Below is a small trained network, with its code and all its weights. Each question gives an input and a class and asks what happens when units are switched off, that is, made to give their printed mean instead of their output.

import numpy as np


def w(rows, s, z=0):
    codes = np.array(rows[::2]) - 128.0
    scale = np.full(codes.shape[1], s)
    scale[-1] = z or s
    return codes * scale


def f(y):
    return np.maximum(y, 0)


def log_softmax(a):
    a = a - a.max(-1, keepdims=True)
    return a - np.log(np.exp(a).sum(-1, keepdims=True))


def net(x, mask):
    res = np.array(x, float).reshape(1, 6) / 4 @ E
    y = f(res @ A[0][:, :-1].T + A[0][:, -1])
    res = res + np.where(mask, y, B[0][:, -1]) @ B[0][:, :-1]
    return log_softmax(res[-1] @ U[:, :-1].T + U[:, -1])


A, B = {}, {}
E = w([
[198,203,214,163,154,107,146,155],'x0',
[129,171,84,164,28,39,176,121],'x1',
[210,170,74,97,69,228,138,134],'x2',
[109,167,121,156,165,162,206,20],'x3',
[159,156,120,2,175,77,154,95],'x4',
[197,104,104,159,137,91,33,65],'x5',
],0.0065)
A[0] = w([
[125,116,157,103,190,198,101,128,62],'N0',
[65,70,59,95,99,139,110,90,89],'N1',
[132,131,115,114,76,77,92,192,88],'N2',
[121,140,127,129,130,128,134,97,77],'N3',
[172,173,190,150,155,119,159,158,94],'N4',
[114,150,113,137,99,97,155,135,35],'N5',
[164,143,118,6,150,68,140,100,41],'N6',
[129,158,97,154,41,45,168,109,10],'N7',
[112,155,120,171,154,154,174,45,68],'N8',
[193,117,100,153,139,93,51,71,54],'N9',
[104,109,156,126,181,132,114,127,60],'N10',
[153,152,114,118,85,166,139,139,68],'N11',
[133,124,129,125,115,115,91,172,45],'N12',
[158,114,110,142,128,110,93,97,44],'N13',
[144,107,137,102,141,134,89,186,111],'N14',
[113,113,120,234,95,161,110,141,43],'N15',
[121,118,139,157,134,164,111,139,70],'N16',
[185,153,98,111,85,168,128,124,10],'N17',
[179,145,99,105,101,203,126,131,64],'N18',
[172,147,171,144,128,119,137,133,54],'N19',
[115,152,119,155,130,139,149,65,84],'N20',
[113,112,139,208,111,162,120,143,4],'N21',
[176,159,165,159,140,110,115,126,77],'N22',
[56,110,160,157,162,39,124,120,24],'N23',
[76,151,141,101,123,148,199,187,92],'N24',
[100,130,134,100,122,139,151,174,39],'N25',
],0.014,0.0018)
B[0] = w([
[162,102,108,162,180,180,87,75,231],'N0',
[112,173,5,103,96,111,105,143,249],'N1',
[200,74,140,69,104,142,152,121,224],'N2',
[151,117,144,112,114,130,126,139,149],'N3',
[101,144,28,102,101,122,111,129,220],'N4',
[131,121,120,147,162,162,105,102,176],'N5',
[135,252,188,91,171,116,155,132,254],'N6',
[153,103,108,170,217,196,70,69,246],'N7',
[193,63,151,55,74,127,160,140,223],'N8',
[38,112,175,169,71,190,161,113,221],'N9',
[151,105,129,175,163,122,104,123,185],'N10',
[107,108,145,155,136,81,124,159,201],'N11',
[159,104,139,92,102,132,158,128,178],'N12',
[80,119,147,149,104,159,141,122,170],'N13',
[188,87,128,90,112,137,151,108,203],'N14',
[128,230,169,83,164,113,155,127,245],'N15',
[133,163,127,124,162,135,120,112,180],'N16',
[115,98,144,168,144,67,123,172,215],'N17',
[128,91,141,187,158,57,109,159,235],'N18',
[113,141,66,109,117,120,114,133,179],'N19',
[179,86,144,87,101,135,140,149,188],'N20',
[127,199,167,95,158,112,144,117,215],'N21',
[102,134,53,113,99,127,115,133,191],'N22',
[125,91,147,193,137,40,120,200,228],'N23',
[55,123,173,165,64,175,138,106,242],'N24',
[101,109,144,137,93,157,148,106,184],'N25',
],0.023,0.0074)
U = w([
[128,224,181,114,180,122,147,124,110],'0',
[121,76,147,218,151,50,99,190,104],'1',
[168,89,111,182,199,207,59,63,254],'2',
[209,56,144,81,78,154,157,129,35],'3',
[29,112,167,193,61,196,148,109,180],'4',
[92,154,1,123,91,121,88,141,166],'5',
],0.0097,0.00095)

Each question gives the input, the list of numbers given to net, and the class t.
The units are the neurons (one row each of A and B). Each row of codes is followed by its name. A weight is (code - 128) times the scale printed after its matrix; where a second scale follows, it is the last column's (A, B and U).
mask holds one flag per neuron, in row order. A switched-off neuron (its flag False) gives its mean, the last column of its row in B, instead of its output. The means were averaged over made-up inputs and are rounded, as every weight is.
A unit's drop is (log p(t) with every unit on - log p(t) with that unit switched off) / (log p(t) with every unit on - log p(t) with every unit switched off).
The circuit of an input: a set's keep is (log p(t) with only the set's units on - log p(t) with every unit switched off) / (log p(t) with every unit on - log p(t) with every unit switched off). Starting from the 12 units with the biggest drops (on a tie, the unit counted first), units are removed one at a time, each time the one whose removal leaves the highest keep (on an exact tie, the one counted first), for as long as the keep stays at least 0.8.
circuit, biggest first: the units of the circuit, biggest drop first
top k neurons: the k neurons with the biggest drops, biggest first
drop of u: that unit's drop, to one decimal
input [7,3,6,-2,1,-2], class 5: circuit, biggest first : (N4)
input [-3,-8,-6,1,-7,-7], class 2: top 2 neurons : (N0; N6)
input [5,-6,-8,-4,-8,-6], class 0: top 3 neurons : (N15; N21; N18)
input [6,3,7,-6,-5,-1], class 1: top 4 neurons : (N18; N17; N11; N1)
input [-3,-4,-7,4,-8,-1], class 0: top 2 neurons : (N15; N21)
input [-1,-2,8,3,-4,7], class 1: top 2 neurons : (N18; N17)
input [8,-8,-5,-6,5,-2], class 2: top 4 neurons : (N0; N1; N10; N14)
input [-3,0,8,0,5,3], class 1: top 2 neurons : (N18; N17)
input [-6,-4,6,1,3,7], class 4: top 3 neurons : (N9; N23; N13)
input [4,0,-4,4,3,6], class 4: top 2 neurons : (N9; N1)
input [-6,-8,-8,2,-7,2], class 1: top 3 neurons : (N23; N6; N7)
input [-1,3,-6,-3,-3,-8], class 4: top 3 neurons : (N24; N18; N25)
input [8,-7,-7,3,-3,-1], class 5: top 3 neurons : (N4; N22; N7)
input [1,-7,8,-8,6,3], class 1: circuit, biggest first : (N18)
input [2,-2,8,-6,-1,4], class 1: top 2 neurons : (N18; N17)
input [3,-4,-2,-3,-2,1], class 2: top 3 neurons : (N1; N8; N6)
input [6,4,-5,5,-7,4], class 0: drop of N21 : 0.8
input [5,-2,3,4,3,4], class 5: drop of N22 : 0.3
input [1,-6,6,4,-4,7], class 4: drop of N13 : 0.2
input [-5,8,-3,7,-4,1], class 2: drop of N6 : 0.0
input [-3,0,-1,-5,-1,4], class 3: circuit, biggest first : (N2)
